Here is a tiny trained network, its code and every weight. The questions are about switching its units off for an input and a target symbol, where a switched-off unit gives its printed mean instead of its output.

import numpy as np


def w(rows, s, z=0):
    codes = np.array(rows[::2]) - 128.0
    scale = np.full(codes.shape[1], s)
    scale[-1] = z or s
    return codes * scale


def f(y):
    return y / 2 * (1 + np.tanh(0.7978845608 * (y + 0.044715 * y**3)))


def softmax(a):
    e = np.exp(a - a.max(-1, keepdims=True))
    return e / e.sum(-1, keepdims=True)


def log_softmax(a):
    a = a - a.max(-1, keepdims=True)
    return a - np.log(np.exp(a).sum(-1, keepdims=True))


def net(x, mask):
    ids = ['ΘΩγηλψ'.index(c) for c in x.split()]
    T = len(ids)
    res = E[ids] + P[:T]
    u = 0
    for l in range(3):
        q, k, v = (res @ M[l].T for M in (Q, K, V))
        z = softmax(np.where(np.tri(T) > 0, q @ k.T / 4**0.5, -1e9)) @ v
        res = res + np.where(mask[u], z, O[l][:, -1]) @ O[l][:, :-1]
        u += 1
        y = f(res @ A[l][:, :-1].T + A[l][:, -1])
        res = res + np.where(mask[u : u + 8], y, B[l][:, -1]) @ B[l][:, :-1]
        u += 8
    return log_softmax(res[-1] @ U[:, :-1].T + U[:, -1])


Q, K, V, O, A, B = {}, {}, {}, {}, {}, {}
E = w([
[116,203,207,217,232,208],'Θ',
[95,206,46,228,133,116],'Ω',
[129,177,126,56,106,44],'γ',
[48,102,195,184,111,228],'η',
[151,33,88,195,25,133],'λ',
[209,204,130,254,115,206],'ψ',
],0.012)
P = w([
[226,52,73,154,207,175],'0',
[115,161,188,89,62,209],'1',
[118,126,202,149,57,158],'2',
[113,126,210,195,44,125],'3',
[98,115,207,225,35,93],'4',
[107,114,216,255,30,88],'5',
],0.007)
Q[0] = w([
[70,229,193,194,124,196],'L0H0',
[100,197,94,208,128,207],'L0H0',
[141,127,70,112,115,132],'L0H0',
[126,167,248,160,1,219],'L0H0',
],0.0059)
K[0] = w([
[97,124,95,171,148,50],'L0H0',
[79,159,155,207,59,108],'L0H0',
[115,119,117,110,119,153],'L0H0',
[104,148,106,112,81,2],'L0H0',
],0.0091)
V[0] = w([
[106,79,92,110,64,122],'L0H0',
[242,138,148,93,113,144],'L0H0',
[143,126,60,51,123,2],'L0H0',
[101,62,43,216,108,140],'L0H0',
],0.0073)
O[0] = w([
[151,110,22,130,122,60,107],'L0H0',
[220,161,180,170,118,116,93],'L0H0',
[109,181,112,222,82,27,17],'L0H0',
[164,147,103,39,3,151,254],'L0H0',
],0.0064,0.0047)
A[0] = w([
[74,97,161,71,139,113,79],'L0N0',
[142,56,127,245,146,104,2],'L0N1',
[124,136,91,100,118,146,4],'L0N2',
[119,84,203,66,178,117,100],'L0N3',
[140,189,145,6,99,106,79],'L0N4',
[40,122,164,130,126,187,57],'L0N5',
[18,141,162,92,98,67,130],'L0N6',
[71,210,162,118,164,140,141],'L0N7',
],0.011,0.0072)
B[0] = w([
[126,105,101,166,106,156,107],'L0N0',
[93,75,169,127,205,117,136],'L0N1',
[135,136,107,138,159,106,86],'L0N2',
[145,85,70,210,109,84,145],'L0N3',
[129,2,203,167,187,181,144],'L0N4',
[193,173,16,155,127,130,227],'L0N5',
[223,147,184,150,168,83,216],'L0N6',
[157,85,110,206,49,88,251],'L0N7',
],0.0095,0.0032)
Q[1] = w([
[126,39,117,62,165,102],'L1H0',
[57,146,101,2,231,126],'L1H0',
[95,172,74,120,141,181],'L1H0',
[82,202,90,162,101,115],'L1H0',
],0.017)
K[1] = w([
[199,98,94,141,141,186],'L1H0',
[133,134,85,180,142,252],'L1H0',
[49,140,150,138,126,184],'L1H0',
[88,137,174,159,133,127],'L1H0',
],0.021)
V[1] = w([
[149,254,101,106,100,57],'L1H0',
[170,167,114,68,44,113],'L1H0',
[45,41,93,55,43,52],'L1H0',
[194,10,95,152,39,66],'L1H0',
],0.0076)
O[1] = w([
[7,212,112,124,86,116,161],'L1H0',
[97,173,161,69,135,150,200],'L1H0',
[96,109,141,195,122,205,66],'L1H0',
[88,124,125,135,248,182,253],'L1H0',
],0.011,0.0061)
A[1] = w([
[102,59,7,35,111,124,56],'L1N0',
[122,60,160,144,14,183,118],'L1N1',
[159,110,163,57,77,152,57],'L1N2',
[36,149,161,124,108,70,5],'L1N3',
[109,145,148,202,156,185,113],'L1N4',
[147,136,104,157,106,205,50],'L1N5',
[175,78,180,144,166,108,66],'L1N6',
[59,110,81,82,98,175,58],'L1N7',
],0.011,0.012)
B[1] = w([
[82,125,97,186,114,232,132],'L1N0',
[87,163,74,106,188,85,179],'L1N1',
[60,90,114,51,122,136,143],'L1N2',
[218,97,38,114,174,255,168],'L1N3',
[129,103,96,41,127,47,254],'L1N4',
[46,107,176,119,82,129,173],'L1N5',
[112,224,97,108,80,183,215],'L1N6',
[147,114,153,169,129,30,187],'L1N7',
],0.0085,0.0076)
Q[2] = w([
[16,115,199,139,105,112],'L2H0',
[99,186,138,107,9,31],'L2H0',
[159,165,135,195,172,144],'L2H0',
[94,107,191,140,58,106],'L2H0',
],0.011)
K[2] = w([
[40,117,125,239,144,63],'L2H0',
[49,191,145,197,2,66],'L2H0',
[246,166,104,133,144,202],'L2H0',
[61,123,92,164,78,25],'L2H0',
],0.0081)
V[2] = w([
[142,138,226,76,114,96],'L2H0',
[103,97,17,44,203,72],'L2H0',
[139,18,110,71,3,178],'L2H0',
[234,139,88,134,23,102],'L2H0',
],0.006)
O[2] = w([
[105,75,118,118,184,196,73],'L2H0',
[77,134,200,254,51,143,254],'L2H0',
[189,163,98,207,172,154,120],'L2H0',
[74,138,116,126,244,88,182],'L2H0',
],0.0081,0.0042)
A[2] = w([
[131,94,114,163,195,204,36],'L2N0',
[205,121,86,112,193,103,9],'L2N1',
[145,90,73,96,84,104,109],'L2N2',
[51,162,177,144,60,120,14],'L2N3',
[160,71,91,26,151,131,149],'L2N4',
[70,77,145,63,126,139,122],'L2N5',
[171,125,41,103,87,165,83],'L2N6',
[111,84,230,116,177,2,85],'L2N7',
],0.0094,0.012)
B[2] = w([
[27,175,126,144,168,167,191],'L2N0',
[144,141,192,185,1,149,202],'L2N1',
[99,139,92,153,174,207,123],'L2N2',
[190,93,91,108,218,133,254],'L2N3',
[117,51,69,85,145,112,209],'L2N4',
[212,190,145,240,63,140,185],'L2N5',
[68,149,241,142,236,89,168],'L2N6',
[159,109,228,111,181,97,181],'L2N7',
],0.0081,0.004)
U = w([
[134,118,202,122,161,99,89],'Θ',
[217,65,49,75,182,184,168],'Ω',
[60,210,64,86,55,139,254],'γ',
[253,167,78,187,134,138,22],'η',
[131,50,157,166,53,202,140],'λ',
[127,128,104,170,191,206,8],'ψ',
],0.0056,0.005)

Each question gives the input, a string of symbols that net reads in full, and the target symbol t.
The units are the heads (4 rows each of Q, K, V and O) and the neurons (one row each of A and B). Each row of codes is followed by its name. A weight is (code - 128) times the scale printed after its matrix; where a second scale follows, it is the last column's (O, A, B and U).
mask holds one flag per unit, layer by layer, with each layer's heads first. A switched-off unit (its flag False) gives its mean, the last column of its rows in O or B, instead of its output. The means were averaged over made-up inputs and are rounded, as every weight is.
A unit's drop is (log p(t) with every unit on - log p(t) with that unit switched off) / (log p(t) with every unit on - log p(t) with every unit switched off).
The circuit of an input: a set's keep is (log p(t) with only the set's units on - log p(t) with every unit switched off) / (log p(t) with every unit on - log p(t) with every unit switched off). Starting from the 12 units with the biggest drops (on a tie, the unit counted first), units are removed one at a time, each time the one whose removal leaves the highest keep (on an exact tie, the one counted first), for as long as the keep stays at least 0.8.
circuit, biggest first: the units of the circuit, biggest drop first
most important unit: the unit with the biggest drop
k most important neurons: the k neurons with the biggest drops, biggest first
k most important neurons of layer l: the k neurons of layer l with the biggest drops, biggest first
input γ Θ ψ ψ Ω λ, target γ: circuit, biggest first : (L0H0 L1H0)
input Θ ψ η, target ψ: 2 most important neurons : (L0N5 L1N0)
input λ Θ η, target λ: 2 most important neurons : (L0N4 L1N4)
input λ γ η Ω, target λ: circuit, biggest first : (L0N4 L1H0 L0H0 L2H0)
input λ ψ γ, target λ: circuit, biggest first : (L2H0 L1H0 L0N4)
input λ Θ ψ, target λ: most important unit : L0N5
input ψ ψ γ γ ψ η, target Θ: circuit, biggest first : (L0H0 L2N7 L0N1)
input Θ γ Ω Θ, target Θ: 3 most important neurons : (L0N4 L2N7 L0N3)
input Ω ψ Ω γ Θ, target Ω: circuit, biggest first : (L0N4 L1H0 L1N4)
input η Θ Ω γ ψ ψ, target η: circuit, biggest first : (L0H0 L0N4 L1H0 L2H0)
input λ η Θ, target λ: circuit, biggest first : (L2H0 L1H0 L0H0)
input Θ Θ Θ, target η: circuit, biggest first : (L0H0 L1H0 L0N5)
input Ω Θ Θ λ ψ η, target λ: 2 most important neurons of layer 1 : (L1N5 L1N1)
input Ω γ η, target Ω: most important neuron of layer 0 : (L0N4)
input η γ γ γ, target η: 2 most important neurons : (L1N3 L0N6)
input Ω η Ω η λ γ, target Ω: 2 most important neurons : (L0N6 L0N4)
input η Ω Ω λ ψ, target λ: 2 most important neurons : (L1N5 L0N5)
input Θ ψ γ ψ Ω, target Θ: 3 most important neurons : (L0N4 L0N3 L2N7)
input Ω ψ γ, target Ω: circuit, biggest first : (L1H0 L0N4 L0N6)
input λ Ω γ, target λ: circuit, biggest first : (L2H0 L0N4 L1H0)
input Ω Θ Ω γ ψ λ, target Ω: 3 most important neurons : (L0N4 L0N6 L2N4)
input γ η λ η λ λ, target γ: circuit, biggest first : (L0H0 L1H0)
input Ω γ Ω, target Ω: 2 most important neurons : (L0N4 L2N4)
input Ω η Ω γ ψ, target Ω: most important neuron : (L0N4)
input ψ ψ γ Ω Ω ψ, target ψ: 3 most important neurons : (L0N4 L2N0 L1N2)
input η Ω ψ Ω γ Ω, target η: 2 most important neurons : (L0N4 L0N6)
input ψ η γ ψ, target ψ: 2 most important neurons of layer 1 : (L1N6 L1N2)
input η γ Ω ψ η, target η: 4 most important neurons : (L0N4 L0N6 L0N5 L1N0)
input Θ Ω Ω γ ψ, target Θ: 3 most important neurons : (L0N4 L2N7 L0N3)
